Below are the code and all the weights of a small trained network. Each question names an input and a class and asks about switching units off, where a switched-off unit gives its printed mean instead of its output.

import numpy as np


def w(rows, s, z=0):
    codes = np.array(rows[::2]) - 128.0
    scale = np.full(codes.shape[1], s)
    scale[-1] = z or s
    return codes * scale


def f(y):
    return np.maximum(y, 0)


def log_softmax(a):
    a = a - a.max(-1, keepdims=True)
    return a - np.log(np.exp(a).sum(-1, keepdims=True))


def net(x, mask):
    res = np.array(x, float).reshape(1, 6) / 4 @ E
    y = f(res @ A[0][:, :-1].T + A[0][:, -1])
    res = res + np.where(mask, y, B[0][:, -1]) @ B[0][:, :-1]
    return log_softmax(res[-1] @ U[:, :-1].T + U[:, -1])


A, B = {}, {}
E = w([
[131,130,134,124],'x0',
[151,153,115,245],'x1',
[62,113,48,129],'x2',
[128,129,131,122],'x3',
[233,64,52,97],'x4',
[94,1,173,170],'x5',
],0.0072)
A[0] = w([
[239,48,36,109,59],'n1',
[123,107,159,56,229],'n2',
[154,76,108,42,135],'n3',
[188,148,173,193,121],'n4',
[92,170,154,197,101],'n5',
[191,73,101,136,22],'n6',
[86,34,161,170,136],'n7',
[112,56,156,157,58],'n8',
[178,217,60,103,29],'n9',
[96,130,107,159,65],'n10',
[16,150,172,119,159],'n11',
[64,153,167,109,42],'n12',
[116,17,155,155,52],'n13',
[190,149,194,174,129],'n14',
[208,147,81,102,22],'n15',
[61,218,188,123,38],'n16',
[83,111,108,7,196],'n17',
[188,29,146,164,14],'n18',
[137,195,69,119,49],'n19',
[160,232,115,118,24],'n20',
[86,134,67,152,98],'n21',
[111,133,114,198,75],'n22',
[78,22,150,147,48],'n23',
[188,162,233,152,110],'n24',
[79,126,34,220,217],'n25',
[49,144,208,172,55],'n26',
[140,127,216,46,205],'n27',
[114,74,166,135,19],'n28',
[114,185,101,88,41],'n29',
[53,178,225,140,23],'n30',
[86,137,60,185,168],'n31',
[183,119,89,211,97],'n32',
[115,71,145,148,3],'n33',
[1,134,76,98,135],'n34',
[160,193,96,107,51],'n35',
[22,125,46,109,222],'n36',
],0.0094,0.0045)
B[0] = w([
[49,108,17,173,247],'n1',
[213,143,140,196,223],'n2',
[167,113,66,230,206],'n3',
[245,104,97,145,201],'n4',
[132,137,41,159,195],'n5',
[91,144,43,79,169],'n6',
[128,215,165,78,231],'n7',
[94,202,155,43,177],'n8',
[67,207,149,52,200],'n9',
[169,47,54,59,143],'n10',
[116,121,30,187,236],'n11',
[86,60,21,180,163],'n12',
[76,215,133,57,203],'n13',
[235,58,164,84,202],'n14',
[38,166,57,89,176],'n15',
[70,124,63,65,199],'n16',
[224,163,134,177,243],'n17',
[54,192,88,51,191],'n18',
[131,166,128,64,174],'n19',
[73,203,136,42,185],'n20',
[156,103,158,37,165],'n21',
[191,170,141,108,167],'n22',
[99,205,136,43,200],'n23',
[234,94,143,51,206],'n24',
[235,119,162,136,254],'n25',
[91,166,45,123,209],'n26',
[255,110,122,152,230],'n27',
[94,210,146,38,152],'n28',
[128,210,154,56,161],'n29',
[77,57,23,141,204],'n30',
[220,107,170,117,206],'n31',
[182,116,63,183,198],'n32',
[60,208,136,24,148],'n33',
[190,84,106,95,219],'n34',
[103,195,140,58,173],'n35',
[230,113,194,86,247],'n36',
],0.0071,0.006)
U = w([
[64,206,141,59,43],'0',
[160,112,106,154,254],'1',
[81,87,1,174,69],'2',
[204,112,111,172,74],'3',
[154,123,123,162,233],'4',
[201,66,137,105,60],'5',
[87,83,198,247,105],'6',
],0.0092,0.0069)

Each question gives the input, the list of numbers given to net, and the class t.
The units are the neurons (one row each of A and B). Each row of codes is followed by its name. A weight is (code - 128) times the scale printed after its matrix; where a second scale follows, it is the last column's (A, B and U).
mask holds one flag per neuron, in row order. A switched-off neuron (its flag False) gives its mean, the last column of its row in B, instead of its output. The means were averaged over made-up inputs and are rounded, as every weight is.
A unit's drop is (log p(t) with every unit on - log p(t) with that unit switched off) / (log p(t) with every unit on - log p(t) with every unit switched off).
The circuit of an input: a set's keep is (log p(t) with only the set's units on - log p(t) with every unit switched off) / (log p(t) with every unit on - log p(t) with every unit switched off). Starting from the 12 units with the biggest drops (on a tie, the unit counted first), units are removed one at a time, each time the one whose removal leaves the highest keep (on an exact tie, the one counted first), for as long as the keep stays at least 0.8.
circuit, biggest first: the units of the circuit, biggest drop first
most important unit: the unit with the biggest drop
k most important neurons: the k neurons with the biggest drops, biggest first
drop when u is switched off: that unit's drop, to one decimal
input [3,-8,1,-7,3,3], class 3: 3 most important neurons	(n17; n3; n2)
input [2,-6,-5,3,-2,1], class 3: most important neuron	(n27)
input [4,-2,7,4,-2,-6], class 5: circuit, biggest first	(n36; n34)
input [0,-8,7,-8,3,1], class 3: circuit, biggest first	(n17; n3; n2)
input [0,-6,1,3,-5,-5], class 3: 2 most important neurons	(n17; n27)
input [3,6,-5,7,3,7], class 0: circuit, biggest first	(n18; n13; n8)
input [-4,-5,-3,0,2,-8], class 0: 2 most important neurons	(n9; n20)
input [-5,1,-5,-5,4,-7], class 0: circuit, biggest first	(n9; n20)
input [1,6,6,5,8,-4], class 2: 2 most important neurons	(n1; n15)
input [-2,-7,1,1,-5,-4], class 3: circuit, biggest first	(n17; n27)
input [-5,-6,-5,2,1,-8], class 0: 3 most important neurons	(n9; n20; n35)
input [-3,-2,0,2,-5,3], class 2: 2 most important neurons	(n11; n30)
input [-4,-5,-2,1,8,5], class 2: 2 most important neurons	(n1; n3)
input [8,-8,-1,8,-3,8], class 0: most important unit	n23
input [3,7,-6,-1,-3,-8], class 0: 3 most important neurons	(n20; n9; n35)
input [-6,-7,6,-3,1,2], class 3: 3 most important neurons	(n17; n3; n2)
input [3,-3,-4,-1,-6,-5], class 2: drop when n12 is switched off	0.2
input [7,-2,-2,-1,8,1], class 2: drop when n1 is switched off	0.2
input [2,3,7,-1,-1,2], class 5: drop when n31 is switched off	0.1
input [4,7,5,4,-8,-7], class 2: circuit, biggest first	(n30)
input [-6,-8,-2,3,3,3], class 3: drop when n27 is switched off	0.2
